Here is a tiny trained network, its code and every weight. The questions are about switching its units off for an input and a target symbol, where a switched-off unit gives its printed mean instead of its output.

import numpy as np


def w(rows, s, z=0):
    codes = np.array(rows[::2]) - 128.0
    scale = np.full(codes.shape[1], s)
    scale[-1] = z or s
    return codes * scale


def norm(h):
    return h / np.sqrt((h * h).mean(-1, keepdims=True) + 1e-5)


def softmax(a):
    e = np.exp(a - a.max(-1, keepdims=True))
    return e / e.sum(-1, keepdims=True)


def log_softmax(a):
    a = a - a.max(-1, keepdims=True)
    return a - np.log(np.exp(a).sum(-1, keepdims=True))


def net(x, mask):
    ids = ['αεζτφω'.index(c) for c in x.split()]
    T = len(ids)
    res = E[ids] + P[:T]
    u = 0
    for l in range(3):
        r = norm(res)
        for j in range(2):
            rows = slice(2 * j, 2 * j + 2)
            q, k, v = (r @ M[l][rows].T for M in (Q, K, V))
            z = softmax(np.where(np.tri(T) > 0, q @ k.T / 2**0.5, -1e9)) @ v
            o = O[l][rows]
            res = res + np.where(mask[u + j], z, o[:, -1]) @ o[:, :-1]
        u += 2
    return log_softmax(norm(res)[-1] @ U[:, :-1].T + U[:, -1])


Q, K, V, O = {}, {}, {}, {}
E = w([
[113,100,115,109,203,185,222,102,119],'α',
[173,75,145,226,137,80,184,86,212],'ε',
[178,181,41,175,125,99,202,74,48],'ζ',
[228,109,188,103,130,105,118,2,51],'τ',
[100,163,93,129,42,191,115,100,156],'φ',
[36,157,187,214,92,150,193,106,58],'ω',
],0.0092)
P = w([
[84,174,218,103,85,56,75,167,178],'0',
[225,2,115,139,43,116,139,102,109],'1',
[180,107,124,98,115,169,155,93,154],'2',
[171,103,118,91,118,166,164,95,148],'3',
[171,118,121,98,131,171,161,95,147],'4',
[207,130,156,113,139,205,165,116,132],'5',
[186,151,136,120,140,200,157,108,149],'6',
[180,139,120,102,129,182,173,94,150],'7',
],0.0067)
Q[0] = w([
[167,138,163,102,162,156,254,71,88],'L0H0',
[155,96,170,193,214,71,215,71,119],'L0H0',
[200,117,91,172,56,83,50,156,101],'L0H1',
[183,160,152,153,193,222,165,58,192],'L0H1',
],0.0062)
K[0] = w([
[161,171,77,92,167,85,134,198,93],'L0H0',
[133,110,88,140,144,2,205,112,109],'L0H0',
[153,163,75,170,131,163,157,77,82],'L0H1',
[103,180,168,57,125,34,64,191,135],'L0H1',
],0.0064)
V[0] = w([
[147,45,80,192,219,171,166,29,115],'L0H0',
[166,185,153,150,33,210,123,116,162],'L0H0',
[71,192,75,82,78,178,114,196,110],'L0H1',
[156,85,94,142,142,179,254,51,144],'L0H1',
],0.0046)
O[0] = w([
[134,179,188,76,105,48,109,215,44,253],'L0H0',
[169,52,137,182,138,148,205,42,96,145],'L0H0',
[107,74,159,112,229,66,182,81,54,73],'L0H1',
[104,121,202,158,3,214,128,65,106,176],'L0H1',
],0.0052,0.0055)
Q[1] = w([
[164,58,134,166,45,79,137,180,173],'L1H0',
[177,127,160,116,87,167,151,151,214],'L1H0',
[134,164,168,110,74,156,154,90,84],'L1H1',
[211,186,206,136,49,189,255,29,72],'L1H1',
],0.0074)
K[1] = w([
[207,79,95,167,12,130,136,180,80],'L1H0',
[123,123,200,182,87,36,124,216,193],'L1H0',
[82,94,150,64,187,198,179,104,107],'L1H1',
[177,92,118,2,237,220,216,194,73],'L1H1',
],0.0068)
V[1] = w([
[151,125,111,126,101,205,111,117,123],'L1H0',
[110,124,85,97,205,73,162,26,91],'L1H0',
[191,97,2,145,163,141,149,172,130],'L1H1',
[238,65,103,93,146,146,85,137,150],'L1H1',
],0.0056)
O[1] = w([
[138,103,164,78,149,170,134,154,154,150],'L1H0',
[196,166,87,146,99,216,53,104,95,7],'L1H0',
[211,121,3,106,142,108,199,174,172,74],'L1H1',
[214,108,113,72,186,59,134,51,182,132],'L1H1',
],0.0064,0.002)
Q[2] = w([
[59,206,143,61,118,133,105,180,161],'L2H0',
[90,157,92,200,118,173,101,127,70],'L2H0',
[146,165,65,58,241,167,222,168,77],'L2H1',
[201,208,69,10,196,140,254,199,152],'L2H1',
],0.0058)
K[2] = w([
[212,137,63,140,56,97,134,154,111],'L2H0',
[126,148,160,120,112,90,108,64,105],'L2H0',
[106,176,99,137,164,141,11,141,158],'L2H1',
[65,221,114,171,174,110,2,123,185],'L2H1',
],0.0073)
V[2] = w([
[125,67,113,129,68,148,220,94,140],'L2H0',
[164,34,104,80,218,168,190,169,109],'L2H0',
[108,105,198,167,3,139,153,148,36],'L2H1',
[58,142,75,168,191,83,195,224,164],'L2H1',
],0.0048)
O[2] = w([
[99,105,191,177,95,107,98,155,158,192],'L2H0',
[2,104,154,129,136,173,121,141,117,126],'L2H0',
[48,192,69,155,161,150,77,184,140,254],'L2H1',
[227,140,152,173,68,78,140,111,150,87],'L2H1',
],0.0076,0.0067)
U = w([
[51,119,185,187,101,113,82,137,75,194],'α',
[191,97,168,129,116,20,168,145,219,205],'ε',
[149,74,86,133,91,222,138,40,205,6],'ζ',
[108,108,119,3,195,151,187,201,169,53],'τ',
[174,83,187,57,167,65,106,35,52,178],'φ',
[201,203,15,129,107,74,127,146,105,139],'ω',
],0.0051,0.0025)

Each question gives the input, a string of symbols that net reads in full, and the target symbol t.
The units are the heads (2 rows each of Q, K, V and O). Each row of codes is followed by its name. A weight is (code - 128) times the scale printed after its matrix; where a second scale follows, it is the last column's (O and U).
mask holds one flag per head, layer by layer. A switched-off head (its flag False) gives its mean, the last column of its rows in O, instead of its output. The means were averaged over made-up inputs and are rounded, as every weight is.
A unit's drop is (log p(t) with every unit on - log p(t) with that unit switched off) / (log p(t) with every unit on - log p(t) with every unit switched off).
The circuit of an input: a set's keep is (log p(t) with only the set's units on - log p(t) with every unit switched off) / (log p(t) with every unit on - log p(t) with every unit switched off). Starting from all 6 units, units are removed one at a time, each time the one whose removal leaves the highest keep (on an exact tie, the one counted first), for as long as the keep stays at least 0.8.
units of the circuit, in order: the units of the circuit, biggest drop first
unit that matters most: the unit with the biggest drop
heads that matter: for each layer, one digit per head in row order, 1 if its drop is at least 0.15 and else 0, layers parted by /
drop when u is switched off: that unit's drop, to one decimal
input ε α τ, target ε: units of the circuit, in order	[L1H1 L0H1 L1H0]
input φ ε ζ τ α ε, target φ: units of the circuit, in order	[L0H1 L0H0 L2H1]
input φ α ω α τ α, target φ: units of the circuit, in order	[L0H1 L2H1]
input ε α ω, target ε: heads that matter	01 / 01 / 01
input α φ ζ ω τ, target α: units of the circuit, in order	[L1H1]
input α α ω ω α α α, target α: heads that matter	11 / 01 / 10
input τ ε α α α ω ε φ, target τ: heads that matter	01 / 11 / 01
input ε ω α τ, target ε: units of the circuit, in order	[L0H1 L1H1 L1H0]
input τ ω α α ε α ε, target τ: heads that matter	01 / 01 / 11
input ε ω α α φ α, target ε: units of the circuit, in order	[L0H1 L2H1 L1H0]
input ε α ζ, target ε: heads that matter	01 / 10 / 01
input ε ω α ε α α, target ε: units of the circuit, in order	[L2H1 L1H0]
input α α φ, target ζ: heads that matter	11 / 01 / 00
input ε τ α ζ, target ε: unit that matters most	L0H1
input ζ ω α ω, target ζ: units of the circuit, in order	[L0H0 L1H1]
input ε ζ α ω, target ε: units of the circuit, in order	[L0H1 L1H1 L2H1 L1H0]
input φ α ε α α ω, target φ: units of the circuit, in order	[L0H1 L2H1]
input α ε ζ τ ω ζ ε ζ, target α: heads that matter	01 / 01 / 00
input ω α ε φ, target ω: units of the circuit, in order	[L0H1 L1H1]
input ζ α ε, target ζ: unit that matters most	L0H0
input ε ζ α α φ ε α φ, target ε: units of the circuit, in order	[L0H1 L1H0 L2H1]
input φ ω α ζ, target φ: units of the circuit, in order	[L2H1 L0H1]
input τ α ω φ, target τ: units of the circuit, in order	[L1H1 L2H1]
input ω ζ α, target ω: heads that matter	01 / 10 / 00
input ω α ω, target ω: heads that matter	01 / 11 / 00
input α α α ζ, target α: heads that matter	11 / 00 / 00
input ζ ω α ε ω α α α, target ζ: heads that matter	11 / 00 / 00
input ω α ε τ φ ε, target ω: drop when L1H1 is switched off	0.3
input α α α, target α: drop when L1H0 is switched off	0.0
